cols: S G L A
[-55  35 -50 -57] = Q515
[-52  66  54 -30] = Q199
[85 56 94 33] = Q358
[103  39 -51 -28] = Q601
[ 70 -63 -74 -44] = Q805
col: [-50  54] => L
loc: [-50] => Q515, 3
col: [ 56  39 -63] => G

cols: K R B C Z
[ 26   4 -65  -3 -39]  Q749
[-20 -42  25  62  62]  Q769
[-20 -42  25  62   2]  Q150
[-79   1 -61  25  36]  Q995
col: [62 25] => C
loc: [36] => Q995, 5

cols: Q E D X U J
[ -29 -111  -31   -7    3  -17] = Q599
[ -30 -111   44  -29    8   16] = Q61
[  1  -6  41 -38 -17  10] = Q405
tail: [ -30 -111] => [ 44 -29   8  16]
loc: [-38] => Q405, 4
loc: [-30] => Q61, 1
succ: [-6] => [41]
col: [-111 -111] => E
col: [ -7 -29] => X

cols: H W M Y F
[ -1 -14  36 -88  20]  Q274
[ 26  31   2 -35   1]  Q933
[-37 -31  -8  37 -13]  Q717
[ 37  31   3 -38  12]  Q584
[  7 -23  29  18 -19]  Q461
[ -1 -14  17  27  21]  Q830
[ 21 -21   5   6  28]  Q880
[ 37  31  -5 -38  12]  Q165
[ 83  47   3 -73  -8]  Q673
[ 74  44   5 -63  -2]  Q639
[-100  -49   20   51   -9]  Q535
[-86 -46  -9  74   7]  Q58
col: [29 17  5 -5  3  5 20 -9] => M
col: [  1 -13  12] => F

cols: befe Simes Fogi Der Vakon sibin nafes bafi romos Zif
[ 79  84  72 108 -43   3 -14 -20  28 -27] : Q10
[ 78  84  72 108 -43  85  69 -63 -87  19] : Q731
[ 79  84  72 108 -43  85 -39  16  87  -6] : Q698
[ 79  84  72 108 -43  84  69 -63 -87 -26] : Q396
which: [ 79  84  72 108 -43  85 -39  16  87  -6] => Q698
tail: [85 69] => [-63 -87  19]
tail: [84 69] => [-63 -87 -26]
loc: [-39] => Q698, 7
succ: [28] => [-27]
tail: [-43  84  69 -63 -87] => [-26]

cols: kimup vuzas bap redu fova guzo gome tus Ror
[-10 -35   2 109  43  65   2   3   2]  Q103
[ -9 -17 -36 -58  42  29  68  42  -5]  Q347
[-12 -35   2 108  42  64   2   4   3]  Q412
[ -6 -15 -37 -68  46  19  63  40  -5]  Q570
[-14 -37  -6  99  47  83  30  16   1]  Q172
[ -7 -15 -36 -68   5  19  63  40  -5]  Q804
[-14 -34 -19  57  43  86  60  31  -3]  Q538
[ -6 -15 -37 -68   4  19  -8  40  -5]  Q71
[ -2  -9 -32 -84  -9 -17  32  28  -3]  Q107
[-10 -35   2 109 -12  65   2   3   2]  Q963
which: [-14 -37  -6  99  47  83  30  16   1] => Q172
col: [-5  3 -5  1 -5 -3 -5] => Ror
succ: [60] => [31]
col: [ 19 -17] => guzo
succ: [-2] => [-9]

cols: Gine kom tula tetog sar kaze kan moz
[-37 -46 -10 -24 -27   7  11  18] = Q364
[-25 -33 -29  -8 -27 -12  27   6] = Q738
[-23  48   8 -41  22  26 -55 -65] = Q406
[-10  35  -1 -41  54 -40 -22 -17] = Q863
[-65 -19 -56 -41  37  -3  28   6] = Q38
[ -65  -46  -38   89  -11  -50 -121  -17] = Q902
[-37  -6 -38  24 -75 -12  11  -6] = Q76
[-37   8  -1 -24  38  -3 -39 -41] = Q293
[-37   8  -1 -24  38  -3 -39  -6] = Q519
[  4  48 -29  24 -27   7 -72 -65] = Q946
col: [-121   11  -39  -39] => kan
tail: [-3 28] => [6]
col: [-46 -33  48  35] => kom
tail: [ 35  -1 -41] => [ 54 -40 -22 -17]
tail: [ -6 -38  24 -75 -12] => [11 -6]
loc: [-50] => Q902, 6

cols: veno mup Kob perup vol
[ 28 -10 -17  40  11] = Q855
[ 27 -17 -17   6 -18] = Q842
[ 28 -17 -68  23   6] = Q748
tail: [-17 -17] => [  6 -18]
tail: [ 28 -17 -68  23] => [6]
col: [40  6] => perup
tail: [ 27 -17 -17   6] => [-18]
loc: [-68] => Q748, 3
col: [28 27] => veno
tail: [ 28 -17] => [-68  23   6]

cols: N P T V
[-57  95  30  36]  Q149
[-10  -9  56  -9]  Q208
[-67  19  30  35]  Q362
[-67  19  55 -98]  Q342
[-66  19 -31  35]  Q654
loc: [56] => Q208, 3
tail: [-57  95] => [30 36]
col: [-67 -66] => N
col: [56 30 55] => T
loc: [-66] => Q654, 1
succ: [-31] => [35]
which: [-67  19  55 -98] => Q342

cols: kesep fibaf debob Rivos Debes
[ -9  12 -45  -3  33] = Q122
[-78  83 -10 -65 -81] = Q380
[53 62 -2 10 17] = Q369
[ 75  94 -28 -43   5] = Q440
[-44  18  49  76  -9] = Q985
[-80 -19  37 -22   0] = Q872
loc: [0] => Q872, 5
succ: [-80] => [-19]

cols: vuget femam kolip Fak tor tupog pekel
[-99  91 -92   5   4   6  -5] : Q667
[ -8  98 -31  15  -8 122  18] : Q212
[-41 113 -38 -93  -9 -79  37] : Q856
[ -8 -52 -31  15  -8 122  30] : Q111
[-54  17 -71  89 -31 122 114] : Q726
[-99  91 -92  23  31 -60 -71] : Q910
[-99  91 -92  23  31 -60  87] : Q864
loc: [87] => Q864, 7
succ: [17] => [-71]
tail: [-93  -9 -79] => [37]
succ: [-38] => [-93]

cols: Rotoz gagu pili ganon fik sisu
[ 22 105  -2  -3  48   6] -> Q785
[ 2 22  2  2 -1 12] -> Q621
[ 32 105  -8  -2  45  15] -> Q81
[ 0 17  3  3 -1 12] -> Q40
[ 8 63  0 -2 54 12] -> Q32
[-7 14  4  3 17 15] -> Q760
[ -1 105  -8  -1  13  12] -> Q780
[-7 14  4  3 20 16] -> Q730
[ 8 58 -1  4 53 16] -> Q663
which: [ 0 17  3  3 -1 12] => Q40
which: [ 32 105  -8  -2  45  15] => Q81
which: [ 2 22  2  2 -1 12] => Q621
tail: [105  -8  -2] => [45 15]
which: [ 8 58 -1  4 53 16] => Q663
loc: [13] => Q780, 5

